Moves between units:
si: q120->q985, q504->q168, q60->q125, q409->q680, q916->q385, q818->q70, q139->q805, q350->q535, q202->q323, q707->q565, q214->q626, q125->q60, q831->q529, q868->q577, q323->q202, q168->q504, q672->q998, q805->q139, q969->q781, q318->q135, q718->q66, q565->q707, q219->q130, q626->q214, q680->q409, q70->q818, q385->q916, q768->q890, q146->q802, q65->q162, q890->q768, q638->q922, q948->q175, q175->q948, q135->q318, q232->q29, q66->q718, q50->q667, q802->q146, q985->q120, q743->q954, q577->q868, q667->q50, q998->q672, q781->q969, q130->q219, q535->q350, q29->q232, q529->q831, q922->q638, q954->q743, q162->q65
du: q120->q162, q60->q565, q409->q577, q270->q948, q198->q168, q916->q718, q818->q29, q139->q134, q350->q214, q202->q768, q707->q125, q214->q350, q125->q707, q831->q922, q868->q680, q323->q890, q168->q198, q969->q135, q318->q781, q718->q916, q565->q60, q219->q667, q626->q535, q680->q868, q70->q232, q385->q66, q768->q202, q146->q743, q65->q985, q890->q323, q638->q529, q948->q270, q135->q969, q232->q70, q66->q385, q50->q130, q568->q998, q802->q954, q985->q65, q743->q146, q577->q409, q667->q219, q998->q568, q781->q318, q130->q50, q535->q626, q134->q139, q29->q818, q529->q638, q922->q831, q954->q802, q162->q120
sa: q120->q60, q504->q890, q60->q120, q409->q385, q270->q318, q198->q202, q916->q680, q818->q219, q139->q922, q350->q743, q202->q198, q707->q65, q214->q146, q125->q985, q831->q134, q868->q718, q168->q768, q805->q638, q969->q175, q318->q270, q718->q868, q565->q162, q219->q818, q626->q802, q680->q916, q70->q130, q385->q409, q768->q168, q146->q214, q65->q707, q890->q504, q638->q805, q948->q781, q175->q969, q232->q50, q66->q577, q50->q232, q802->q626, q985->q125, q743->q350, q577->q66, q667->q29, q998->q989, q781->q948, q130->q70, q535->q954, q134->q831, q29->q667, q922->q139, q954->q535, q162->q565, q989->q998
zo: q120->q529, q270->q680, q916->q318, q818->q743, q139->q707, q350->q219, q202->q568, q707->q139, q214->q667, q125->q134, q831->q985, q868->q948, q168->q989, q672->q890, q805->q565, q969->q66, q318->q916, q718->q781, q565->q805, q219->q350, q626->q50, q680->q270, q70->q954, q385->q135, q768->q998, q146->q29, q65->q922, q890->q672, q638->q162, q948->q868, q175->q577, q135->q385, q232->q802, q66->q969, q50->q626, q568->q202, q802->q232, q985->q831, q743->q818, q577->q175, q667->q214, q998->q768, q781->q718, q130->q535, q535->q130, q134->q125, q29->q146, q529->q120, q922->q65, q954->q70, q162->q638, q989->q168
ru: q120->q626, q504->q577, q60->q802, q198->q680, q916->q202, q818->q139, q139->q818, q350->q65, q202->q916, q707->q743, q214->q985, q125->q146, q831->q667, q868->q168, q323->q385, q168->q868, q672->q969, q805->q70, q969->q672, q318->q568, q718->q768, q565->q954, q219->q922, q626->q120, q680->q198, q70->q805, q385->q323, q768->q718, q146->q125, q65->q350, q890->q66, q638->q130, q948->q989, q66->q890, q50->q529, q568->q318, q802->q60, q985->q214, q743->q707, q577->q504, q667->q831, q998->q781, q781->q998, q130->q638, q535->q162, q134->q29, q29->q134, q529->q50, q922->q219, q954->q565, q162->q535, q989->q948
na: q120->q323, q504->q565, q409->q802, q270->q29, q198->q125, q916->q214, q818->q948, q139->q989, q350->q718, q202->q985, q707->q168, q214->q916, q125->q198, q831->q568, q868->q743, q323->q120, q168->q707, q672->q638, q969->q130, q318->q667, q718->q350, q565->q504, q219->q781, q626->q385, q680->q146, q70->q175, q385->q626, q768->q65, q146->q680, q65->q768, q890->q162, q638->q672, q948->q818, q175->q70, q135->q50, q66->q535, q50->q135, q568->q831, q802->q409, q985->q202, q743->q868, q577->q954, q667->q318, q998->q922, q781->q219, q130->q969, q535->q66, q29->q270, q922->q998, q954->q577, q162->q890, q989->q139

In the rows, 50 stands for zero.

The rows follow the links: the fewer symbols apart two units are, the more alike their rows tend to be.

Here are some units, each with a row of numbers. One shown again gets a slightly different row.
q214: 28 63 28 58 57 40 68 45 31 42 45 33 35 26 38 45 57 38 30 36 20 59 61 65 72 45 68 45 39 30 58 60 61 59 37 22 68 63 76 46 67 82 30 63 61 44 58 80 36 42 66 58 34 64 30 37 69 73 31 43 11
q818: 83 35 38 49 38 43 60 33 69 31 43 68 67 71 64 36 42 33 67 58 18 34 28 59 68 48 32 49 74 35 55 54 56 40 62 32 22 49 28 54 51 84 52 66 66 58 40 81 70 58 32 65 73 68 42 72 64 65 63 57 46
q672: 77 32 61 49 55 61 36 74 56 64 58 63 60 30 54 60 48 61 41 80 82 46 58 38 24 58 31 50 55 75 41 43 50 55 46 70 62 37 24 60 45 10 47 31 31 52 35 14 57 65 32 34 30 37 63 62 18 40 58 55 59
q202: 32 66 30 58 58 68 43 66 35 41 61 36 31 30 41 66 66 61 38 43 15 62 65 42 67 57 73 57 40 26 39 56 41 56 40 33 76 57 69 51 64 57 48 32 65 37 52 24 31 43 69 65 41 37 64 40 68 35 37 45 16
q954: 27 42 66 43 36 41 61 36 69 64 43 35 68 71 39 34 42 29 59 53 88 41 33 69 23 41 61 51 43 70 58 31 56 38 63 81 32 46 66 56 40 41 50 65 28 53 65 84 63 56 32 34 75 61 40 39 26 57 62 48 89
q198: 30 38 35 69 31 55 33 56 68 40 68 37 35 83 33 56 38 66 58 42 23 63 32 40 75 57 71 39 46 31 47 30 40 38 46 35 40 54 60 63 47 65 77 38 65 64 67 18 41 52 74 59 73 31 72 36 74 24 38 56 38
q535: 34 65 63 24 52 39 60 43 34 71 42 40 68 33 48 36 55 32 38 56 87 42 63 59 31 42 66 67 37 80 53 54 53 59 53 76 81 48 62 45 51 35 31 63 40 42 64 79 65 52 43 37 34 69 27 41 20 65 62 34 63
q60: 27 44 62 69 43 44 32 61 67 64 43 40 37 70 46 70 37 38 70 37 85 60 35 61 28 56 54 33 57 75 53 41 38 35 30 70 31 58 63 54 42 32 65 40 34 65 66 76 35 53 68 30 68 55 71 41 26 23 35 51 84
q385: 39 57 65 57 54 63 66 50 30 56 52 38 32 39 38 36 66 65 32 22 77 69 71 36 31 36 63 51 40 72 53 52 59 60 33 78 69 60 56 48 55 11 30 56 41 49 61 17 32 46 68 44 34 35 29 39 21 67 40 41 66
q175: 69 45 66 36 54 64 56 39 63 60 70 65 59 71 60 46 46 61 76 56 89 37 25 32 31 41 30 49 68 73 38 43 62 47 63 66 24 60 34 45 42 9 58 63 37 56 37 19 55 61 38 35 66 38 40 60 27 68 60 57 90
q529: 72 37 62 74 64 38 35 68 58 72 43 69 36 29 60 59 46 31 38 34 82 61 66 62 26 65 30 47 55 65 54 54 38 66 27 77 63 54 36 51 31 39 46 37 35 65 30 79 30 66 64 29 34 68 54 69 26 40 35 55 66
q29: 70 59 36 50 44 34 60 32 56 40 42 68 36 74 59 40 61 44 68 28 15 55 29 62 69 45 32 47 73 38 59 69 61 48 46 34 28 63 33 44 62 90 59 59 62 41 32 72 37 27 65 65 66 65 41 63 68 67 46 50 55
q743: 31 58 37 30 36 43 60 34 45 43 30 36 63 77 45 38 62 32 73 57 15 48 32 58 77 34 69 68 61 36 55 56 67 41 59 31 40 41 73 45 62 89 52 67 67 31 62 85 57 22 34 65 75 67 45 36 78 58 60 38 44
q219: 78 61 37 29 54 34 61 45 34 32 36 61 62 35 60 40 59 39 37 55 31 32 70 64 65 39 29 61 47 33 54 74 54 49 58 31 62 42 37 48 61 87 27 67 68 33 30 68 64 41 33 60 40 66 31 67 85 69 58 44 19
q781: 79 32 33 41 53 62 62 41 53 36 64 63 66 27 65 41 39 63 39 51 16 31 76 33 71 40 36 44 49 27 48 45 64 58 69 32 66 45 30 42 49 52 32 62 62 64 38 13 68 70 29 65 30 31 33 71 77 74 58 53 8

Each walk starts at a row. The symbols on each line, taken left to right, move it on to the next unit.
Answer with the unit's row; about right is enough.
---
24 62 68 51 57 48 42 63 30 65 49 40 33 27 39 59 63 43 39 41 88 66 67 64 20 62 66 52 33 74 55 52 38 57 32 67 71 55 71 57 54 41 48 29 33 36 68 71 32 40 72 36 35 71 57 36 20 32 40 42 60
zo ru na na	73 58 68 54 55 42 56 51 31 62 39 71 39 39 66 41 60 40 36 30 80 63 70 66 25 44 33 49 55 81 62 64 59 63 34 64 60 61 28 49 56 36 31 55 40 35 29 70 30 42 73 39 32 63 32 65 23 72 41 42 66
zo si zo	72 50 41 67 57 43 51 48 41 34 41 64 39 29 58 33 42 35 40 31 18 63 71 60 66 44 34 37 52 32 52 51 60 53 35 37 62 61 28 37 53 88 30 68 62 63 35 74 36 63 63 68 36 68 27 64 77 75 39 55 19
---
71 36 43 72 60 60 35 63 49 37 66 63 32 31 66 57 48 70 33 37 16 59 66 36 71 60 29 42 56 38 44 48 33 69 33 34 59 56 32 58 49 57 46 29 64 58 31 17 33 67 69 71 36 30 64 68 73 31 45 59 17
na du du ru sa ru	75 39 32 63 44 43 43 56 65 49 42 63 40 72 60 66 36 38 60 33 18 60 24 61 65 53 28 40 70 25 53 49 38 38 45 30 23 51 36 51 45 86 68 28 62 53 37 70 38 63 68 63 66 64 71 64 71 21 40 44 44
du sa zo zo du du	69 45 33 43 59 37 33 66 52 41 39 58 57 28 59 65 45 41 36 66 18 44 66 53 69 58 37 46 50 36 61 33 33 61 66 25 56 39 36 66 51 90 43 44 58 64 33 75 61 64 28 76 32 60 57 67 74 36 53 54 20
---
71 57 68 29 53 64 66 49 39 73 61 65 60 26 59 39 58 65 35 56 84 39 64 41 27 33 36 54 57 72 40 68 58 57 54 72 59 39 36 45 55 14 31 63 37 41 37 20 64 39 31 29 32 43 28 58 27 72 55 51 66
sa sa zo ru	30 61 63 22 56 55 41 69 34 66 60 41 55 30 46 66 63 68 32 74 70 44 65 39 30 55 63 54 35 68 48 59 45 60 60 73 62 46 57 61 55 3 44 34 34 36 60 22 64 44 37 30 34 32 58 44 20 30 66 46 67
ru si du zo zo	27 37 35 64 55 58 62 48 57 37 57 36 37 34 41 39 47 70 34 20 28 68 65 42 66 47 68 45 31 32 39 33 66 59 40 31 72 73 63 37 51 61 29 63 56 56 62 14 35 66 66 69 28 33 38 40 77 71 37 54 22
---
34 62 64 55 42 34 55 36 47 68 45 41 35 76 40 38 63 36 74 24 88 68 31 62 34 44 67 49 49 78 57 59 56 31 31 70 32 51 66 36 62 36 49 62 32 37 51 73 43 39 70 29 67 58 47 39 31 61 39 49 96
na sa du sa ru	39 37 67 44 37 54 44 58 66 62 62 33 52 67 39 66 44 69 64 68 77 33 28 34 33 55 69 49 54 79 42 31 46 43 53 65 35 36 58 58 39 14 71 41 39 63 62 26 63 56 30 43 67 33 63 31 26 29 60 49 83
si sa zo sa na zo	34 39 40 49 38 43 32 53 66 44 39 32 66 77 40 74 35 39 66 66 24 31 31 66 73 62 72 53 49 30 56 34 38 35 67 30 34 40 62 62 43 81 70 35 62 57 66 79 65 51 37 65 69 61 73 35 71 30 54 52 35
---
72 40 68 69 60 56 66 37 49 69 64 59 36 36 59 37 48 62 33 28 80 59 62 32 24 43 28 46 50 69 44 47 53 57 29 77 56 56 34 34 45 14 37 64 33 56 34 19 31 66 74 40 39 31 32 69 28 68 46 57 61
si du zo si sa	30 62 67 37 43 68 57 39 41 60 55 42 65 74 45 38 61 68 66 59 82 34 29 38 31 47 61 58 52 74 43 68 60 39 51 69 30 48 61 41 49 13 59 63 30 38 58 20 64 31 38 35 63 44 49 35 32 60 62 44 82
na zo sa zo si ru	31 64 37 31 56 43 41 61 38 36 46 33 61 27 39 56 65 34 39 71 19 33 68 65 65 57 61 59 39 25 50 55 36 61 60 26 76 38 68 55 61 90 38 34 61 44 60 78 68 49 35 68 34 64 54 39 72 34 57 42 12
---
33 66 32 25 42 62 39 64 49 37 55 35 60 75 38 70 55 67 67 72 21 46 27 43 80 64 54 63 47 38 48 55 37 38 68 30 33 35 67 55 63 62 73 33 63 42 64 12 58 35 34 58 67 36 70 36 78 29 64 46 38
na sa sa zo na	63 38 36 42 43 61 38 58 69 45 66 65 62 69 67 69 44 65 70 74 16 37 30 38 67 59 27 48 68 32 36 45 37 33 71 34 19 44 33 60 36 51 69 33 66 62 35 16 68 57 46 67 61 38 69 59 76 24 48 64 49
zo zo na na sa	75 66 31 28 46 66 39 61 31 31 61 65 57 26 60 64 53 72 35 62 12 45 64 39 64 48 35 59 46 24 43 71 41 56 71 32 66 36 33 61 65 53 45 31 63 40 36 12 59 46 38 59 26 35 59 65 70 32 58 42 16
---
31 39 68 52 57 42 29 63 55 63 34 36 65 25 36 73 41 31 36 68 89 35 58 57 28 62 67 57 25 69 52 38 38 61 62 75 76 36 62 58 39 46 45 36 30 63 61 82 62 67 36 27 29 58 55 34 13 38 61 56 62
sa na si ru	33 45 34 41 44 53 65 30 63 34 59 33 66 77 35 34 47 71 71 67 22 38 34 34 68 42 69 48 59 26 39 31 64 42 62 28 36 47 70 46 50 65 55 67 66 59 65 16 68 53 36 64 68 29 37 40 71 67 56 60 40
sa si sa du	35 42 66 63 40 58 58 39 56 72 56 36 32 71 44 41 44 72 60 32 89 64 38 33 31 41 62 42 50 69 48 40 51 42 34 63 45 58 57 37 42 10 56 65 38 55 57 26 34 51 68 26 65 32 48 36 28 55 44 54 84
---
25 41 66 48 55 65 58 46 50 64 57 44 68 35 47 46 46 70 35 54 88 36 64 39 32 42 61 45 27 70 44 36 57 66 61 75 68 43 68 52 45 10 33 65 36 60 66 12 60 58 36 30 47 33 33 34 25 74 52 52 61
sa ru si zo ru	71 60 36 26 37 65 61 28 47 38 55 66 66 82 61 34 54 67 60 53 32 47 29 42 64 56 32 64 79 34 48 68 57 36 60 31 22 51 33 48 63 56 56 71 66 36 36 13 58 28 37 67 66 29 39 66 78 64 65 42 45
si na zo si sa na	28 63 30 32 65 62 58 52 33 38 64 34 57 32 38 39 62 68 33 54 21 33 63 42 64 41 67 57 33 28 37 56 63 59 63 33 69 44 61 52 65 62 22 64 62 33 66 15 62 42 37 68 38 31 30 32 73 73 53 44 14
